Here is a tiny trained network, its code and every weight. The questions are about switching its units off for an input and a target symbol, where a switched-off unit gives its printed mean instead of its output.

import numpy as np


def w(rows, s, z=0):
    codes = np.array(rows[::2]) - 128.0
    scale = np.full(codes.shape[1], s)
    scale[-1] = z or s
    return codes * scale


def f(y):
    return y / 2 * (1 + np.tanh(0.7978845608 * (y + 0.044715 * y**3)))


def softmax(a):
    e = np.exp(a - a.max(-1, keepdims=True))
    return e / e.sum(-1, keepdims=True)


def log_softmax(a):
    a = a - a.max(-1, keepdims=True)
    return a - np.log(np.exp(a).sum(-1, keepdims=True))


def net(x, mask):
    ids = ['ΓΛΠΣΦΩαβδεζηθμξψ'.index(c) for c in x.split()]
    T = len(ids)
    res = E[ids] + P[:T]
    u = 0
    for l in range(2):
        r = res
        for j in range(3):
            rows = slice(4 * j, 4 * j + 4)
            q, k, v = (r @ M[l][rows].T for M in (Q, K, V))
            z = softmax(np.where(np.tri(T) > 0, q @ k.T / 4**0.5, -1e9)) @ v
            o = O[l][rows]
            res = res + np.where(mask[u + j], z, o[:, -1]) @ o[:, :-1]
        u += 3
        y = f(res @ A[l][:, :-1].T + A[l][:, -1])
        res = res + np.where(mask[u : u + 8], y, B[l][:, -1]) @ B[l][:, :-1]
        u += 8
    return log_softmax(res[-1] @ U[:, :-1].T + U[:, -1])


Q, K, V, O, A, B = {}, {}, {}, {}, {}, {}
E = w([
[176,137,159],'Γ',
[165,97,124],'Λ',
[135,103,129],'Π',
[82,113,111],'Σ',
[170,148,156],'Φ',
[81,109,117],'Ω',
[150,51,108],'α',
[111,163,154],'β',
[104,107,124],'δ',
[142,175,199],'ε',
[114,188,90],'ζ',
[179,158,146],'η',
[72,199,140],'θ',
[252,166,131],'μ',
[70,113,115],'ξ',
[120,108,6],'ψ',
],0.02)
P = w([
[66,108,254],'0',
[105,113,213],'1',
[114,117,193],'2',
[114,118,178],'3',
[110,124,167],'4',
[110,129,158],'5',
[100,133,150],'6',
[105,139,143],'7',
[110,147,136],'8',
[92,148,132],'9',
[72,148,130],'10',
],0.0078)
Q[0] = w([
[155,152,27],'L0H1',
[146,204,219],'L0H1',
[169,205,86],'L0H1',
[169,87,242],'L0H1',
[155,42,174],'L0H2',
[210,47,76],'L0H2',
[65,185,132],'L0H2',
[147,75,108],'L0H2',
[140,118,75],'L0H3',
[89,69,13],'L0H3',
[183,138,98],'L0H3',
[2,206,192],'L0H3',
],0.0099)
K[0] = w([
[159,213,225],'L0H1',
[92,92,104],'L0H1',
[66,174,179],'L0H1',
[60,129,2],'L0H1',
[175,88,145],'L0H2',
[198,23,149],'L0H2',
[150,144,155],'L0H2',
[167,92,250],'L0H2',
[158,232,138],'L0H3',
[109,188,203],'L0H3',
[96,101,129],'L0H3',
[131,150,83],'L0H3',
],0.0092)
V[0] = w([
[136,89,132],'L0H1',
[146,85,125],'L0H1',
[229,156,175],'L0H1',
[70,124,41],'L0H1',
[128,123,70],'L0H2',
[3,159,97],'L0H2',
[197,218,106],'L0H2',
[141,53,76],'L0H2',
[119,127,213],'L0H3',
[169,106,57],'L0H3',
[148,15,171],'L0H3',
[168,115,159],'L0H3',
],0.006)
O[0] = w([
[71,169,124,165],'L0H1',
[15,103,130,161],'L0H1',
[154,113,75,130],'L0H1',
[75,102,186,61],'L0H1',
[101,253,61,68],'L0H2',
[118,208,58,95],'L0H2',
[178,102,219,51],'L0H2',
[125,151,61,107],'L0H2',
[2,150,119,228],'L0H3',
[206,155,167,57],'L0H3',
[90,216,132,252],'L0H3',
[77,148,84,169],'L0H3',
],0.0034,0.0029)
A[0] = w([
[60,116,167,166],'L0N1',
[170,127,169,30],'L0N2',
[88,238,113,244],'L0N3',
[102,2,133,255],'L0N4',
[75,125,49,136],'L0N5',
[172,65,183,238],'L0N6',
[97,70,50,157],'L0N7',
[115,198,141,204],'L0N8',
],0.009,0.0026)
B[0] = w([
[227,246,226,194],'L0N1',
[160,152,96,129],'L0N2',
[153,219,158,207],'L0N3',
[19,45,183,253],'L0N4',
[233,96,16,168],'L0N5',
[12,255,147,195],'L0N6',
[154,4,175,195],'L0N7',
[146,158,209,179],'L0N8',
],0.006,0.0055)
Q[1] = w([
[113,214,167],'L1H1',
[50,114,110],'L1H1',
[105,102,109],'L1H1',
[134,2,113],'L1H1',
[155,123,114],'L1H2',
[158,112,182],'L1H2',
[141,35,77],'L1H2',
[193,86,98],'L1H2',
[143,22,126],'L1H3',
[207,145,168],'L1H3',
[97,65,102],'L1H3',
[90,96,130],'L1H3',
],0.0098)
K[1] = w([
[163,105,4],'L1H1',
[139,176,175],'L1H1',
[97,119,184],'L1H1',
[98,152,155],'L1H1',
[97,111,111],'L1H2',
[99,139,104],'L1H2',
[92,116,148],'L1H2',
[150,113,126],'L1H2',
[75,87,125],'L1H3',
[180,167,106],'L1H3',
[112,103,165],'L1H3',
[72,117,92],'L1H3',
],0.014)
V[1] = w([
[64,149,161],'L1H1',
[177,117,186],'L1H1',
[182,195,177],'L1H1',
[186,103,114],'L1H1',
[186,55,140],'L1H2',
[96,250,165],'L1H2',
[116,47,108],'L1H2',
[174,132,209],'L1H2',
[100,101,183],'L1H3',
[162,133,188],'L1H3',
[39,89,135],'L1H3',
[135,67,124],'L1H3',
],0.011)
O[1] = w([
[95,143,126,229],'L1H1',
[174,140,155,188],'L1H1',
[163,141,99,215],'L1H1',
[172,126,144,58],'L1H1',
[185,44,154,80],'L1H2',
[112,212,156,254],'L1H2',
[140,68,121,70],'L1H2',
[172,114,167,222],'L1H2',
[85,127,199,222],'L1H3',
[142,58,174,182],'L1H3',
[2,137,105,203],'L1H3',
[118,148,195,128],'L1H3',
],0.0077,0.009)
A[1] = w([
[116,149,188,73],'L1N1',
[129,47,43,73],'L1N2',
[157,86,5,99],'L1N3',
[81,56,150,88],'L1N4',
[188,129,206,140],'L1N5',
[121,118,39,131],'L1N6',
[112,135,173,53],'L1N7',
[93,111,163,255],'L1N8',
],0.014,0.0091)
B[1] = w([
[165,91,162,210],'L1N1',
[224,148,2,155],'L1N2',
[62,121,238,136],'L1N3',
[180,212,149,222],'L1N4',
[173,75,94,219],'L1N5',
[141,8,228,132],'L1N6',
[172,108,185,173],'L1N7',
[60,92,63,251],'L1N8',
],0.0094,0.02)
U = w([
[8,91,219,132],'Γ',
[62,150,86,254],'Λ',
[121,117,21,191],'Π',
[126,108,133,35],'Σ',
[119,105,154,53],'Φ',
[122,113,138,34],'Ω',
[123,75,146,145],'α',
[118,143,188,145],'β',
[124,116,146,57],'δ',
[138,75,233,55],'ε',
[140,215,113,98],'ζ',
[139,119,153,221],'η',
[137,215,183,2],'θ',
[212,132,96,73],'μ',
[154,138,146,181],'ξ',
[135,1,126,101],'ψ',
],0.0086,0.0058)

Each question gives the input, a string of symbols that net reads in full, and the target symbol t.
The units are the heads (4 rows each of Q, K, V and O) and the neurons (one row each of A and B). Each row of codes is followed by its name. A weight is (code - 128) times the scale printed after its matrix; where a second scale follows, it is the last column's (O, A, B and U).
mask holds one flag per unit, layer by layer, with each layer's heads first. A switched-off unit (its flag False) gives its mean, the last column of its rows in O or B, instead of its output. The means were averaged over made-up inputs and are rounded, as every weight is.
A unit's drop is (log p(t) with every unit on - log p(t) with that unit switched off) / (log p(t) with every unit on - log p(t) with every unit switched off).
The circuit of an input: a set's keep is (log p(t) with only the set's units on - log p(t) with every unit switched off) / (log p(t) with every unit on - log p(t) with every unit switched off). Starting from the 12 units with the biggest drops (on a tie, the unit counted first), units are removed one at a time, each time the one whose removal leaves the highest keep (on an exact tie, the one counted first), for as long as the keep stays at least 0.8.
units of the circuit, in order: the units of the circuit, biggest drop first
unit that matters most: the unit with the biggest drop
k most important neurons: the k neurons with the biggest drops, biggest first
k most important neurons of layer l: the k neurons of layer l with the biggest drops, biggest first
which heads matter: for each layer, one digit per head in row order, 1 if its drop is at least 0.15 and else 0, layers parted by /
input Σ Ω α ζ Λ Φ Λ ψ, target ψ: units of the circuit, in order -> (L1N6; L0N5)
input α α ε ζ ε ζ, target ζ: 4 most important neurons of layer 0 -> (L0N4; L0N3; L0N7; L0N5)
input ε ε ε α Φ, target ε: units of the circuit, in order -> (L1H3; L1H2; L0H2)
input η α α Σ μ α Λ, target Γ: unit that matters most -> L1H3
input α Σ α Ω ζ ε μ Γ, target μ: 2 most important neurons -> (L0N4; L1N5)
input μ α α ψ α μ, target ψ: units of the circuit, in order -> (L1H2; L1N4)
input α ε α Φ, target ε: which heads matter -> 001 / 111
input α Σ ξ Λ Γ θ ζ ε, target θ: 4 most important neurons -> (L0N3; L0N7; L1N8; L0N4)
input α ζ α α α Λ μ ε ψ, target ψ: units of the circuit, in order -> (L1N6; L1H2)
input β α μ δ η, target μ: which heads matter -> 000 / 001
input θ Λ ε μ η, target μ: 2 most important neurons -> (L0N4; L1N5)
input μ μ α β, target μ: which heads matter -> 100 / 101
input α α α Λ ψ η, target ψ: which heads matter -> 000 / 111
input δ Φ Φ Σ, target Γ: which heads matter -> 000 / 000
input α α α ψ Σ α α μ ε, target μ: units of the circuit, in order -> (L1H3; L0N4)
input α ε Σ μ μ Σ ξ μ β β, target μ: unit that matters most -> L1H3
input μ ξ Σ θ, target θ: 2 most important neurons of layer 1 -> (L1N8; L1N2)
input θ α θ θ α, target Λ: which heads matter -> 011 / 111
input ε α ε α β Λ β Ω, target Γ: which heads matter -> 000 / 001
input ε δ μ α ζ μ β Λ ζ ε Ω, target Γ: which heads matter -> 011 / 001
input Ω μ α Σ α ζ, target ζ: 3 most important neurons -> (L0N3; L1N8; L0N4)
input Σ Ω δ δ μ Γ, target μ: 2 most important neurons of layer 0 -> (L0N4; L0N7)
input Φ β ε α Λ δ α α η ψ ε, target ψ: most important neuron -> (L0N5)
input μ Π α α Ω α, target Π: which heads matter -> 100 / 010
input μ α α α θ θ β ε, target θ: 3 most important neurons -> (L0N3; L0N7; L0N4)
input Ω Λ Λ μ Φ Λ Σ α μ, target μ: 3 most important neurons -> (L0N4; L1N8; L1N5)
input ε α α θ ε Σ θ, target θ: unit that matters most -> L1H2
